Rows are numbered. After the first five, each row is followed by the numbers of the four nearest rows among all rows above it, by straight-line distance, nearest first.
In the rows, 128 means zero.
0: [122 138 154 107  90 126 132 125 121 111 113  95 135 137 135 134 103 164
 142 121 134 106 161 130  96 141 139 124 122 111 110 141 156 112 164 150
 125 143 149 120 123 134 117 130  93 134  45 126 154 117 117 109 108 158
 134 121 160 119 131 120 131 159 114 132 153 101 170 122 102 141 156 114
 138  61 117]
1: [157 125 135 120 100 148 158 144 121 179 107  68 132 128 168 130 109 145
 118 133 133  32 141 130 105 112 116  90 125 130  94 148 135 104 166 155
 156 150 157 114 112 128 120 139 118 126  89 102 123 173 134 119  93 111
 149 160 163 120 135 133 123 148 114 135 111 107 170 130 141 112 126 154
 101  91 139]
2: [120 132 156  89 127 131 129 148 129  99  82  36 128 150 143 142 109 178
 113 138 168  55 142 113 107 133 123 116 119 137  81 156 138  89 149 149
 160 124 141 136 136 140 129 129 101 131  69  98 208 138 135 116  92 113
 138 141 159 134 156 150 175 152  82 147 143 146 135 166 117 128 153 130
 123  62 163]
3: [125 146 150 135  91 120 136 121 139 146  94  86 126 135 137 148 119 166
 121 117 156  33 137 143 117 110 111 106 124 126 114 136 168  94 147 153
 141 124 158 118  83 147 115 168 105 140  32 120 187 140 135  89 106 137
 147 129 194 136 134 131 149 160  75 153 105 109 172 167 153 133 147 113
 122  57 124]
4: [142 143 125 128 108 114 147 106 139 153 136 118 143 147 134  93 130 142
 127 126 111  96 125 130 123 109 118 123 148 130 173 147 138 119 146 120
 128 133 159 125 131 122 125 123 132 132 145 106 144 126 107 147 124 136
 131 114 139 114 145 119 110 127 130 133 148  78 166 122 121 140 141 130
 141 118 133]
5: [131 140 114 142 139 128 146 129 152 147 133 115 132 154 125  90 138  87
 146 113 117 115 118 131 129 145 113 136 117 136 199 138 129 132 129 123
 119 123 127  97 107 111 139 132 153 145 193 125 115 132 108 146 169 103
 137 141 111 123 116 125  93 161 140  96 104 106 157 100  95 138 122 126
 115 203 102]  4 1 0 3
6: [102 134 134  75 187 135 133 136 123 105  93  44 139 131 111 156  93 135
 120 143 164  50 118  97 138 139 143 142  94 104 103 144 180 103 130 153
 153 109 168 126 121 179  93 122  99 127   6 110 210  93 115 136 121 140
 156 143 167 101 145 107 197 151  94 151 152 127 111 143 104 120 214 103
 129  42 116]  2 0 3 1
7: [125 136 118 130  75 108 126 119 120 200 156 154 114 132 116  60 144  84
 148  84  85 151 110 138 142 155 115  91 142 116 211 104 133 151 132 142
  94 142 134  81 120  99 148 119 174 135 209 120  84 133 106 136 139 127
  89 120 131 108 129 120  73 118 106  95  91  89 150 120 125 138 106 131
 123 205 128]  5 4 1 0
8: [136 134 119 111 106 117 145 107 145 192 157 132 121 144 119  71 154  90
 163 114  89 150 109 138 131 124  95 114 137 126 205 129 135 129 111 134
 116 125 116  90 108 116 139 124 158 133 222 124  96 122  99 139 158 117
 102 137 107  92 116 118  84 110 131 100 116 116 157 101 118 130 119 123
 134 196 121]  7 5 4 1
9: [140 129 139 110 102 139 144 138 124 110  99  69 124 152 147 152 120 165
 110 138 153  46 120 127 120 111 114 135 122 133  98 150 147  87 147 166
 153 131 137 128 140 128 129 125 118 119 112 106 182 131 152 133 109 112
 139 146 150 109 129 130 156 163 116 144 144 131 175 120 114 138 137 115
 122  68 153]  2 1 0 3
10: [132 137 117 139  88 123 150 106 129 202 178 176 149 140 110  90 152  78
 136  95  95 154 126 121 139 147 104  79 122 132 224 127 135 134 153 108
 113 127 129 102 125 100 138 112 140 138 203 131  84 128  97 132 150 137
  79 107 126 124 130 130  86 120 111 109 106  67 139 103 127 123  91 113
 124 212 120]  7 8 5 4
11: [144 116 114 129 148 117 149 113 128 167 131 137 112 136 116  81 140  80
 139 127 116 123 137 125 145 137 115 142 126 131 185 149 136 118 139 143
  98 130 145  88 119 120 135 122 163 137 180 145 115 131 107 136 138 140
 128 114 111 118 132 134 116 135 121 108 116  97 163 129  94 134 115 128
 118 168 109]  5 8 4 7
12: [138 129 119 138  86  88 139 126 115 222 143 132 117 120 105  64 138 107
 120 111 102 150 125 143 115 151 116  94 109 136 201 116 128 146 120 153
 108 125 132  98 125 130 112 105 170 121 203 123  99 134 113 113 152 115
 104 124 129 107 119 128  79 108 104  82 126  99 166 108 139 116 102 144
 125 170 115]  7 8 10 11
13: [145 138 129 118 134 129 136 138 150  82 139  99 133 148 130 124 133 108
 125 158  89 117 118 122  92 130 131 142 144 130 150 143 148 110 156 129
 116 131 160 133 138 140 130 125  83 133 116 122 141 126 108 125  90 146
 166 151 125 126 146 121 138 151 166 153 137 100 152 128  99 118 123 116
 127 105 120]  4 0 9 11
14: [120 122 125  95 243 142 136 155 140  19  78   1 136 136 143 184  93 138
  93 173 161   1 173  81 120 117 102 160 110 134  34 138 139  94 147 162
 161 121 153 112 109 149  92 156 121 108  35 130 243 151 163 102 120  90
 170 150 175 131 132 139 163 150  91 138 149 192 121 169 135 138 162 136
 119  40 153]  2 6 9 3
15: [110 132 155  96 174 154 149 148 117  51  59  32 123 139 133 155 106 167
 100 136 173   1 139 110 122 137 117 149 121 125  48 140 160  69 134 157
 132 141 165 135 132 143 105 149 103 155  23 104 229 125 138 113 118 116
 184 145 180 131 157 126 157 179  64 146 145 176 143 162 147 123 176 136
 104  45 161]  2 14 6 9
16: [128 135 151 103 159 137 132 156 128  87  79  31 120 158 141 167 102 178
 124 141 174  18 144 121 128 135 126 149 108 144  72 133 151  83 143 157
 140 129 151 133 145 124 122 150 129 138  64 115 213 132 129 107  90 117
 182 155 164 119 147 126 164 161  88 126 135 155 139 153 136 113 148 135
 134  71 141]  2 15 9 14
17: [123 120 111 103  92 121 154 119 115 187 152 162 125 121 108  72 149  97
 161 103  98 209 126 126 154 133  99 139 133 124 246 122 136 128 133 123
 113 134 138 100 144 136 156 132 155 128 219 138 103 100  88 144 140 139
 107 106 104 121 126 115  92 115 139 106 122  73 137  86 113 118 132 132
 149 185 105]  8 10 7 11
18: [148 126 130 126 111 121 129 136 146 141 126 104 132 134 132 117 126 119
 149 136  91 101 123 119 122 141 131 118 139 127 158 125 131 117 121 139
 126 123 145 101 120 133 134 119 147 144 122 121 132 124 115 159 125 134
 130 114 122 123 122 134 113 132 121 137 127  84 176 131 122 142 111 133
 121 105 115]  4 11 13 5
19: [131 124 129 115 120 128 104 129 134 108 116  61 130 125 136 134 126 149
 136 132 111  98 136 105 115 131 132 160 132 151 110 136 124 109 139 137
 130 149 143 138 134 140 118 117 108 132  78 126 168 172 109 154  87 116
 142 137 133 106 122 118 149 147 159 150 148 122 144 116  82 114 120 134
 121  74 119]  13 9 0 18
20: [125 124 101 140  79 109 141 133 116 199 148 163 137 141 121  70 153  90
 157  97  80 165 108 151 147 150 112 122 130 136 255 105 131 147 138 121
 101 150 132  87 112 137 139  99 165 139 217 129  85 120  81 145 160 140
 112 134 109 117 136 134  88 111 111  96 121 100 136  94 115 139 113 124
 131 194 100]  7 17 8 10
21: [131 150 121 118 102 136 135 124 120 199 177 172 140 127 122  85 138 113
 171  98  94 178 122 120 134 150 137 138 146 129 254 108 121 139 149 123
  96 126 121 105 125 116 146 124 151 133 217 150  87  94  81 137 149 142
  81 132 101 112 100 128  81  96 154  98 116  65 149  91 119 139 122 124
 122 194 117]  17 20 10 8
22: [131 131 112 158  32 131 119 108 130 255 205 225 130 103 100  69 153 119
 164  90  63 255 100 134 123 121 137 152 137 141 222 117 110 166 120 110
 113 136  89 119 128  99 170  89 164 135 254 115  44 119  79 144 136 158
  67 124  78 118  99 125  72  99 195 112 103  74 141  80 118 121 125 107
 148 225  96]  21 17 20 10
23: [129 150 121 126 144 121 123 138 139 196 156 118 134 118 100  55 132  81
 154 108  70 148 141 138 128 141 124 144 129 114 202 125 141 145 141 124
 112 114 126  99 108 126 150 137 156 142 192 145 102 125  94 130 157 126
 107 133 106 110 120 126 107 125 141  86 106  74 143  92 101 111 105  98
 122 196 105]  8 5 11 21
24: [122 129 117 121  79 120 129 142 128 161 127  98 127 133 118 127 127 148
 148 126  98 140 129 121 119 132 120  99 113 136 165 125 165 102 158 130
 120 129 159 121 119 120 112 139 126 128 103 111 141 129 118 128 120 165
 131 123 159 116 149 126 123 136 125 149 135  99 163 115  88 131 124 129
 125  92 129]  18 4 0 13
25: [163 130 134  99  70 119 142 135 126 186 117 120 122 142 115  90 122 143
 139 117  81 159 134 116 105 168 144 113 123 108 192 112 132 109 143 137
 126 134 161 101 134 124 125 140 135 131 128 127 129 131  85 142 125 130
 125 110 134 109 123 108 130 118 122 118 134  88 158 106  86 122 132 129
 130 117 130]  24 18 4 11
26: [133 142 119  87 149 142 128 127 145  48 104  65 139 126 139 132 119 158
 115 143 150  86 146 100 129 111 119 146 115 121  80 136 123 107 130 169
 152 132 149 145 133 137 127 127 117 135  83 104 200 134 132 146  92 123
 151 159 133 143 127 123 156 150 151 147 145 140 151 146  93 119 127 128
 119  88 116]  19 9 2 16
27: [129 116 122  92 149 144 140 149 131 110  90  59 108 129 120 143 105 166
 143 161 153  79 155 114 110 125 124 157 110 125  89 128 127  92 127 176
 132 127 152 138 138 158 124 123 106 132  70  82 200 147 130 151 110 106
 157 163 140 129 123 116 168 143 124 135 136 122 136 146  97 120 138 135
 121  66 146]  26 2 9 19
28: [117 101 166  83 128 129 127 136 135 130 103  63 127 148 146 136 103 170
 131 130 162  59 128 133 103 124 128 134 120 119 119 143 139  93 150 154
 150 126 164 118 143 144 117 153 104 136  68 105 208 132 124 126 123 135
 138 153 160 130 152 116 158 165  88 149 142 106 143 136 101 141 179 145
 128  78 139]  2 9 27 0
29: [113 117 155 103 192 128 131 142 132  68  98  26 138 138 131 164  94 154
  89 141 170  25 151 109 126 114 118 141 106 107  24 161 140  93 124 155
 149 107 158 157 120 155  93 156  94 136  28 123 210 131 141 143 103 114
 161 146 165 113 139 140 174 169  93 131 131 141 123 167 109 126 142 127
 125  46 166]  15 16 2 14
30: [135 122 133 126  82 118 157 113 123 174 108  90 117 160 130 104 140 140
 127  96 127  51 124 127 121 125  89  90 122 134 151 120 131 124 169 127
 128 147 146  99 128 104 117 137 147 131 160 120 128 146 115 122 126 108
 160 130 150 112 139 115  75 165  66 113 110 100 185 138 140 136  90 155
 105 123 133]  4 18 1 24
31: [110 102 133  99 176 156 146 137 150  67  88  33 124 168 143 153 101 186
 113 149 165  16 153 117  95 137  98 138 115 130  59 174 165  83 127 159
 137 136 167 113 134 139  95 140 105 135  46 106 229 135 140 120 116 126
 187 135 195 125 160 131 158 144  61 139 145 160 124 157 134 127 160 123
 114  38 142]  15 16 29 2
32: [145 149 136 106  69 142 162 132 135 133 125 126 131 128 129  93 137 140
 124 131  85 110 106 127 116 144 139 103 118 130 165 136 159 112 161 141
 123 147 145 105 123 134 128 141 111 124 105  96 151 132 118 138 132 130
 138 117 154 103 157 107 135 134 118 133 128  79 176 127 105 148 123 111
  94 108 123]  24 4 18 25
33: [102 106 155  55 203 133 137 143 131  67  84  24 114 137 138 174  94 176
 103 161 173   3 150 102 123 133 123 150 117 118  73 142 127  89 111 153
 147 130 171 125 112 160 105 131 125 135  16 112 211 131 130 125 100 131
 164 144 144 121 143 123 181 158  86 147 135 161 126 153 124 146 168 145
 108  36 143]  29 15 31 16
34: [141 133 140 111 114 130 136 133 120 169 125 128 137 121 103  67 140  94
 172  91  76 165 124 132 139 164 131  95 125 108 241 126 147 120 128 132
 132 134 145 106 116 131 136 132 148 133 142 139 111 109  89 127 144 143
 109 118 126  86 112 118 125 121 126 102 114  58 158  78  85 131 123 119
 133 151 122]  25 23 17 11
35: [140 130 125 102 109 128 143 140 143 151 117  91 116 132 124  85 120 136
 148 117 113 113 135 126 118 130 125 115 134 139 166 132 132 133 162 136
 124 150 148  89 129 126 128 122 126 123 150 109 138 134 129 121 124 133
 135 147 134 109 123 123 133 143 144 119 128 101 159 110  97 135 122 133
 122 103 144]  4 18 24 32
36: [120 143 133  97 149 136 126 126 145 102 103  37 130 114 122 163 114 154
 134 144 129  94 138 127 119 125 131 164 132 121 108 153 124 102 140 121
 114 125 145 136 114 163 135 147 110 135 116 117 145 130 134 164  98 135
 147 165 107 130 132 131 144 148 181 123 152 136 164 124  76 119 149 120
 130  95 133]  19 26 27 13
37: [140 122 109 136 137 129 142 132 117 214 163 120 119 109 127  70 132  90
 145  99  81 135 105 130 118 120 123  91 122 140 212 148 157 120 138 135
 111 146 136  83 124 135 121 129 153 158 154 144 116 139  94 137 146 135
 109 124 128 105 144 127 120 114 122  98 126  94 161 102  92 127  99 126
 137 187 125]  11 23 34 8
38: [165 136 128 109 109 122 144 160 128 133 111  94  99 147 127 100 123 143
 136 126 118  87 138 102 135 114 105 113 123 134 152 148 123 118 142 149
 105 140 122 101 138 116 118 127 128 115 160 135 140 158 126 118 119 116
 137 133 146 120 126 116 112 159 106 117 145 115 176 129 125 131 108 132
 116 108 136]  35 18 30 4
39: [115 133 126 143 105 101 137 109 127 204 168 164 125 118  98  63 150  76
 146 112  87 187 121 136 151 131 115 120 141 119 243 128 132 146 136 116
 115 134 105 109 129 114 140 108 168 121 206 127  89 129  81 140 151 143
 111 134  92 114 127 118  89 111 148  95 120 105 134  93 126 116 120 118
 132 192 125]  20 17 8 21
40: [122 136 117 181  38 105 122 107 132 241 213 254 105 106 130  87 166 101
 177  78  84 255  85 154 126 120 140 115 125 118 220  97 116 173 113 116
 105 140  88 132 117 117 157  91 165 121 255 135  18 142  89 145 138 160
  78 119  86 142 116 129  85  92 178 110 106  63 138  76 105 139  95 113
 119 201 100]  22 39 21 20
41: [110 149 129 124 108 128 139 119 139 157 143 130 118 140 125  85 148  95
 155 103  79 146 115 127 135 116 125 118 117 145 195 127 149 115 137 135
 120 136 132 107 127 100 137 128 137 142 133 133 113 129 110 127 162 139
 115 130 135 103 124 133 116 122 126 115 125  90 185 118 102 145 114 129
 132 187 113]  37 11 34 5
42: [116 152 145 113 156 151 149 141 133 100  93  62 131 144 137 152  97 175
  87 159 162  42 133 123 115 114 135 133 114 128  56 130 129  99 147 150
 146 124 161 132 114 160 110 134 100 121  38 102 213 138 137 141  93 116
 158 130 163 119 142 137 152 177 109 143 140 150 144 150  98 131 128 120
 109  65 144]  2 29 16 27
43: [120 145 109 158   2 126 103 112 146 253 189 241 119 118 111  87 165 113
 193  81  94 237 132 158 131 152 122 119 143 136 255 103 132 162 142 120
 112 126 110 117 106  98 159 109 180 143 211 145  35 108  81 143 150 144
  41 125  97 117 111 118  67 113 170 107 100  70 138  74 108 141 114 120
 128 213 108]  22 40 21 39
44: [133 140 116 129 105 130 153 104 145 210 170 155 107 140 110  78 144  85
 168  97  90 178 114 139 124 149 122 122 132 112 255 124 141 150 130 122
  97 114 133 108 122 125 148 103 163 124 199 141  82 133  74 140 148 142
 101 106  90 120 114 101 102 104 134 110 100  79 154  80 120 137 121 109
 140 182 123]  39 21 17 20
45: [147 142 142 116 132 127 127 129 123 132 123 109 119 130 115  99 147  93
 144 109  98 139 119 134 124 155 103 124 109 117 203 132 147 141 124 136
 119 130 145 110 120 125 139 136 111 129 160 101 134 127 106 144 150 150
 126 119 122  98 139 128 119 137 110 121 125  78 151 128  94 107 125 122
 139 155 116]  41 11 34 18
46: [122 134 111 163 101 105 128 125 140 200 163 200 122 110 118  58 157  95
 156 111  93 210 102 137 131 129 115 103 140 132 218 127 128 161 137 123
 116 134 117 116 114 102 149 113 158 112 214 126  73 137  88 167 177 124
 105 103 100 139 114 116  93 115 143  93 109  96 147  97 125 130  88 117
 143 202 104]  39 44 20 10
47: [126 130 111 118  89 124 133 104 140 184 154 165 125 123  86  88 120  79
 142 103 101 158 130 155 134 149 106 133 121 134 242 125 133 121 131 134
 119 124 147 108 123 123 128 136 162 110 176 134  96 136  95 160 155 141
 116 110  97  96 121 112 115 111 113  98 106  94 161 115 111 138 123 111
 136 187 118]  44 39 8 17
48: [164 127 113 121  52 140 143 116 138 136 107  87 129 149 145  91 141 154
 133 119 103  74 130 115  96 133 110  89 129 125 152 134 146 116 153 141
 146 142 159 114 133 120 112 130 113 125 112 115 157 137 118 105 115 123
 131 141 152 121 147 108 145 137  92 132 125  91 150 117 139 128 137  99
 126  94 147]  32 35 4 24
49: [131 141 117 135  52 124 121 113 119 230 178 195 113 130 125  58 165  76
 162 116  67 189 100 160 129 150 126  99 124 101 236 129 131 164 149 140
 108 137  98  93 126  94 131 105 166 120 194 151  62 121  98 129 165 141
  90 105 108 132 122 123  71 105 135 112 109  90 138 121 144 135  97 123
 112 205 111]  46 7 39 10
50: [145 125 133 167   1 123 130 108 114 255 180 255 120 116 108  77 146 139
 194  78  85 255 108 140 132 132 153  90 148 127 255 108 111 175 114 121
 110 130  85 120 102 105 155  90 156 113 210 151  13 138  66 157 138 172
  56 121  92 104 109 126  76  83 141  94 105  35 139  67 108 140  78 117
 137 233 128]  43 40 22 49
51: [132 144 134  90  80 113 142 124 123 151  89 105 131 131 144 127 103 151
 134 140 105 127 149 133 123 134 144 117 125 136 146 151 177 114 158 115
 126 133 159 113 123 135 114 150 113 119  48 118 162 114 105 126 118 134
 129 140 152 106 162 111 174 146 103 143 129 104 140 117  99 138 163 132
 106  56 137]  0 24 32 48
52: [121 119 138  97 159 139 138 165 121  51  84  30 126 151 129 179 116 157
  97 152 160   1 142 109 142 124 113 158 124 101  83 125 157  93 131 158
 155 153 152 116 121 147  83 133  89 148  12 127 215 127 130 124 132 109
 162 117 177 125 139 117 176 154  73 136 157 174 131 157 133 133 169 134
 120  43 166]  15 33 31 29
53: [118 144 123 162  72 135 143 110 131 192 165 186 118 117 117  66 145  84
 162 108  98 177 149 156 148 131 126  88 131 130 224 129 123 130 140 128
 100 126 126  61 131  94 145 115 155 133 241 113  85 123  93 143 150 129
  98 131 102 118 116 103  63 111 133 100 105  90 148 110 147 128 111 120
 123 221 128]  7 39 10 46
54: [141 143 139 125  86 123 132 123 129 149 123 135 123 158 117  76 120 136
 132 115 111  98 124 136 129 127 101  97 137 128 175 139 143 108 161 147
 120 123 137 105 115 120 118 124 108 134 112 138 122 132 120 136 136 137
 110 120 134 116 137 131 117 137  95 118 143  93 153 141 111 134 107 139
 118 170 126]  4 41 18 32
55: [121 165 136 151  21 107 101 113 107 255 187 237 132 113 114  78 138 104
 183 113  87 255 115 153 134 170 138  93 142 122 255 107 144 162 133 100
 105 111 118 121 106 115 154 112 156 118 225 143  55 138  68 142 158 168
  62 114  98 116 105 126  90 116 166  98 108  67 139  51  99 136  94 117
 155 184  88]  43 50 40 22
56: [137 106 142  79 176 139 146 146 123  64  74  45 127 138 131 147 101 179
 111 153 161  27 134 114 109 135 121 133 113 119  51 122 162  80 120 148
 142 135 174 125 125 169  97 147  99 135  24 110 206 134 160 107 111 107
 174 158 177 109 155 130 155 145  54 167 175 164 141 193 129 122 164 139
 119  48 173]  15 31 52 33
57: [150 148 125 125 132 117 137 140 128 121 134  87 118 128 113 112 137 128
 126 129  93  93 155 110 124 130 130 134 142 146 146 140 143 124 133 143
 140 147 151 120 122 103 119 117 132 121 166 116 130 137 119 125 105 118
 152 143 149 103 129 130 134 155 121 123 148 122 150 118 117 113  95 136
 103 105 132]  38 35 18 4
58: [119 141 142  90  79 135 138 144 124 156 105 101 127 130 131 135 108 167
 136 124 119 120 125 128 132 122 140 131 124 116 146 125 165  94 129 129
 136 115 160 123 127 157 118 142 100 128  75 108 166 140 109 131 106 141
 123 134 177 117 142 114 153 152 118 141 141  84 168 143  91 133 156 102
 133  67 118]  51 0 24 32
